Here is a tiny trained network, its code and every weight. The questions are about switching its units off for an input and a target symbol, where a switched-off unit gives its printed mean instead of its output.

import numpy as np


def w(rows, s, z=0):
    codes = np.array(rows[::2]) - 128.0
    scale = np.full(codes.shape[1], s)
    scale[-1] = z or s
    return codes * scale


def f(y):
    return np.maximum(y, 0)


def softmax(a):
    e = np.exp(a - a.max(-1, keepdims=True))
    return e / e.sum(-1, keepdims=True)


def log_softmax(a):
    a = a - a.max(-1, keepdims=True)
    return a - np.log(np.exp(a).sum(-1, keepdims=True))


def net(x, mask):
    ids = ['Λβγδεξφ'.index(c) for c in x.split()]
    T = len(ids)
    res = E[ids] + P[:T]
    u = 0
    for l in range(2):
        r = res
        for j in range(3):
            rows = slice(3 * j, 3 * j + 3)
            q, k, v = (r @ M[l][rows].T for M in (Q, K, V))
            z = softmax(np.where(np.tri(T) > 0, q @ k.T / 3**0.5, -1e9)) @ v
            o = O[l][rows]
            res = res + np.where(mask[u + j], z, o[:, -1]) @ o[:, :-1]
        u += 3
        y = f(res @ A[l][:, :-1].T + A[l][:, -1])
        res = res + np.where(mask[u : u + 16], y, B[l][:, -1]) @ B[l][:, :-1]
        u += 16
    return log_softmax(res[-1] @ U[:, :-1].T + U[:, -1])


Q, K, V, O, A, B = {}, {}, {}, {}, {}, {}
E = w([
[101,42,226,132],'Λ',
[134,57,199,181],'β',
[70,79,231,140],'γ',
[124,110,179,211],'δ',
[144,6,224,126],'ε',
[94,92,205,190],'ξ',
[25,104,254,127],'φ',
],0.0053)
P = w([
[124,104,65,92],'0',
[41,103,79,218],'1',
[114,150,84,134],'2',
[21,80,129,230],'3',
[179,218,125,91],'4',
[12,83,113,214],'5',
[182,204,181,135],'6',
[41,83,49,241],'7',
[160,42,234,192],'8',
],0.011)
Q[0] = w([
[145,100,83,69],'0.h1',
[110,151,2,96],'0.h1',
[93,149,80,101],'0.h1',
[123,174,155,186],'0.h2',
[34,143,176,88],'0.h2',
[189,132,171,197],'0.h2',
[103,109,118,97],'0.h3',
[94,102,105,81],'0.h3',
[167,147,141,164],'0.h3',
],0.043)
K[0] = w([
[64,72,42,191],'0.h1',
[2,18,21,74],'0.h1',
[89,65,20,120],'0.h1',
[161,201,84,99],'0.h2',
[237,201,148,144],'0.h2',
[77,56,6,12],'0.h2',
[117,127,161,158],'0.h3',
[115,124,178,186],'0.h3',
[152,132,53,101],'0.h3',
],0.024)
V[0] = w([
[68,198,111,158],'0.h1',
[125,212,47,191],'0.h1',
[1,157,210,78],'0.h1',
[125,129,125,123],'0.h2',
[115,136,125,117],'0.h2',
[115,125,133,130],'0.h2',
[133,112,190,157],'0.h3',
[116,127,162,140],'0.h3',
[128,133,111,120],'0.h3',
],0.0097)
O[0] = w([
[106,135,68,90,81],'0.h1',
[163,131,35,134,6],'0.h1',
[1,158,124,10,209],'0.h1',
[127,135,134,129,132],'0.h2',
[129,125,131,127,130],'0.h2',
[125,123,131,130,136],'0.h2',
[134,167,96,184,214],'0.h3',
[137,146,107,160,187],'0.h3',
[130,122,135,119,99],'0.h3',
],0.0094,0.002)
A[0] = w([
[174,120,112,86,2],'0.n1',
[128,127,124,123,53],'0.n2',
[186,119,97,69,44],'0.n3',
[159,133,112,105,100],'0.n4',
[109,105,129,157,182],'0.n5',
[158,129,90,106,49],'0.n6',
[152,128,109,126,58],'0.n7',
[159,144,115,121,65],'0.n8',
[118,163,129,182,22],'0.n9',
[141,123,90,114,32],'0.n10',
[145,130,117,119,16],'0.n11',
[229,135,101,6,105],'0.n12',
[124,128,122,123,33],'0.n13',
[154,122,99,115,40],'0.n14',
[136,142,129,118,15],'0.n15',
[112,90,85,149,20],'0.n16',
],0.015,0.0058)
B[0] = w([
[108,111,121,106,128],'0.n1',
[113,131,137,127,128],'0.n2',
[146,115,119,85,128],'0.n3',
[150,112,115,121,129],'0.n4',
[102,80,92,150,253],'0.n5',
[150,136,119,126,128],'0.n6',
[126,136,136,130,128],'0.n7',
[148,116,124,118,129],'0.n8',
[174,110,125,146,151],'0.n9',
[100,124,149,120,128],'0.n10',
[146,120,124,93,128],'0.n11',
[67,203,148,253,143],'0.n12',
[115,126,132,116,128],'0.n13',
[127,139,134,146,128],'0.n14',
[140,122,111,102,128],'0.n15',
[134,158,112,156,153],'0.n16',
],0.022,0.0073)
Q[1] = w([
[149,69,94,129],'1.h1',
[226,162,170,80],'1.h1',
[93,201,187,113],'1.h1',
[127,137,108,119],'1.h2',
[117,159,2,74],'1.h2',
[227,105,187,149],'1.h2',
[157,47,222,89],'1.h3',
[65,78,57,148],'1.h3',
[98,59,81,119],'1.h3',
],0.047)
K[1] = w([
[180,164,174,78],'1.h1',
[46,88,104,46],'1.h1',
[48,79,29,195],'1.h1',
[137,170,117,115],'1.h2',
[192,213,200,43],'1.h2',
[64,192,54,250],'1.h2',
[184,255,227,139],'1.h3',
[149,65,112,58],'1.h3',
[217,77,133,28],'1.h3',
],0.036)
V[1] = w([
[130,132,118,126],'1.h1',
[133,131,126,123],'1.h1',
[145,132,134,130],'1.h1',
[129,129,122,131],'1.h2',
[118,129,119,136],'1.h2',
[132,128,135,125],'1.h2',
[54,134,124,135],'1.h3',
[82,202,6,53],'1.h3',
[34,111,200,74],'1.h3',
],0.021)
O[1] = w([
[122,146,115,126,119],'1.h1',
[112,153,133,124,112],'1.h1',
[94,153,143,104,108],'1.h1',
[112,133,132,113,132],'1.h2',
[116,133,104,138,156],'1.h2',
[133,125,130,128,115],'1.h2',
[143,34,197,79,197],'1.h3',
[73,131,231,236,1],'1.h3',
[177,133,249,132,218],'1.h3',
],0.012,0.015)
A[1] = w([
[74,174,94,142,156],'1.n1',
[221,204,148,48,36],'1.n2',
[148,100,152,90,63],'1.n3',
[46,112,99,186,69],'1.n4',
[226,211,119,40,150],'1.n5',
[134,127,49,94,84],'1.n6',
[22,87,67,206,118],'1.n7',
[124,176,194,168,151],'1.n8',
[81,95,137,186,96],'1.n9',
[197,205,109,60,82],'1.n10',
[72,245,140,141,149],'1.n11',
[71,96,127,92,156],'1.n12',
[44,132,101,225,55],'1.n13',
[97,168,170,165,70],'1.n14',
[133,170,54,107,28],'1.n15',
[141,177,194,159,3],'1.n16',
],0.012,0.021)
B[1] = w([
[198,148,107,193,155],'1.n1',
[226,153,231,181,168],'1.n2',
[90,175,128,146,180],'1.n3',
[20,62,102,161,145],'1.n4',
[5,185,117,45,254],'1.n5',
[128,206,91,251,245],'1.n6',
[163,216,202,30,185],'1.n7',
[161,180,187,233,192],'1.n8',
[94,168,134,80,157],'1.n9',
[143,85,133,220,182],'1.n10',
[226,99,140,87,128],'1.n11',
[162,95,111,153,206],'1.n12',
[10,104,133,236,139],'1.n13',
[103,73,77,80,147],'1.n14',
[131,24,171,24,174],'1.n15',
[10,42,21,26,157],'1.n16',
],0.023,0.017)
U = w([
[180,3,105,74,249],'Λ',
[194,101,116,88,135],'β',
[168,61,168,131,111],'γ',
[129,111,145,111,22],'δ',
[133,64,79,100,137],'ε',
[142,82,146,21,151],'ξ',
[119,39,138,103,88],'φ',
],0.0049,0.014)

Each question gives the input, a string of symbols that net reads in full, and the target symbol t.
The units are the heads (3 rows each of Q, K, V and O) and the neurons (one row each of A and B). Each row of codes is followed by its name. A weight is (code - 128) times the scale printed after its matrix; where a second scale follows, it is the last column's (O, A, B and U).
mask holds one flag per unit, layer by layer, with each layer's heads first. A switched-off unit (its flag False) gives its mean, the last column of its rows in O or B, instead of its output. The means were averaged over made-up inputs and are rounded, as every weight is.
A unit's drop is (log p(t) with every unit on - log p(t) with that unit switched off) / (log p(t) with every unit on - log p(t) with every unit switched off).
The circuit of an input: a set's keep is (log p(t) with only the set's units on - log p(t) with every unit switched off) / (log p(t) with every unit on - log p(t) with every unit switched off). Starting from the 12 units with the biggest drops (on a tie, the unit counted first), units are removed one at a time, each time the one whose removal leaves the highest keep (on an exact tie, the one counted first), for as long as the keep stays at least 0.8.
circuit, biggest first: the units of the circuit, biggest drop first
unit that matters most: the unit with the biggest drop
top k neurons in layer l: the k neurons of layer l with the biggest drops, biggest first
heads that matter: for each layer, one digit per head in row order, 1 if its drop is at least 0.15 and else 0, layers parted by /
input γ Λ ξ δ β β Λ, target ε: heads that matter -> 101 / 001
input γ Λ φ ε Λ δ, target γ: circuit, biggest first -> [1.h3; 1.n5]
input Λ δ β φ, target Λ: circuit, biggest first -> [1.n5; 1.n6]
input Λ γ δ ε, target Λ: circuit, biggest first -> [1.n5; 1.n6]
input β γ Λ, target ε: unit that matters most -> 0.h1
input γ Λ Λ δ Λ, target ξ: heads that matter -> 100 / 001
input ξ Λ γ, target Λ: top 2 neurons in layer 0 -> [0.n9; 0.n16]
input φ γ β δ ε, target ε: top 2 neurons in layer 0 -> [0.n5; 0.n9]
input φ δ Λ β Λ Λ γ Λ Λ, target γ: circuit, biggest first -> [0.h1; 1.h3; 1.n5; 0.n12]
input Λ Λ β Λ γ γ γ γ, target Λ: top 2 neurons in layer 1 -> [1.n5; 1.n6]
input Λ Λ ξ β Λ ξ ξ Λ Λ, target Λ: circuit, biggest first -> [1.n5; 1.n6]
input Λ δ Λ Λ δ ε γ, target β: top 4 neurons in layer 1 -> [1.n7; 1.n6; 1.n1; 1.n5]
input δ β Λ β, target δ: top 3 neurons in layer 1 -> [1.n7; 1.n13; 1.n4]
input γ ξ φ Λ φ Λ Λ φ, target γ: unit that matters most -> 1.h3
input φ β δ Λ Λ Λ ε, target ξ: top 2 neurons in layer 0 -> [0.n12; 0.n5]
input φ φ ξ γ β β β, target ε: top 3 neurons in layer 0 -> [0.n12; 0.n5; 0.n16]
input β ε γ Λ Λ Λ γ β δ, target γ: top 2 neurons in layer 1 -> [1.n8; 1.n5]
input Λ ε β ε γ Λ φ Λ γ, target φ: top 2 neurons in layer 1 -> [1.n16; 1.n8]
input δ ξ β Λ γ, target ε: heads that matter -> 101 / 001
input Λ ε Λ δ, target Λ: heads that matter -> 100 / 000
input ε Λ β γ γ Λ δ Λ δ, target β: heads that matter -> 100 / 001
input ε ε Λ, target δ: top 3 neurons in layer 1 -> [1.n5; 1.n6; 1.n2]
input β γ φ Λ Λ δ, target β: top 2 neurons in layer 1 -> [1.n7; 1.n6]
input ε β Λ φ Λ Λ β, target ξ: heads that matter -> 000 / 000
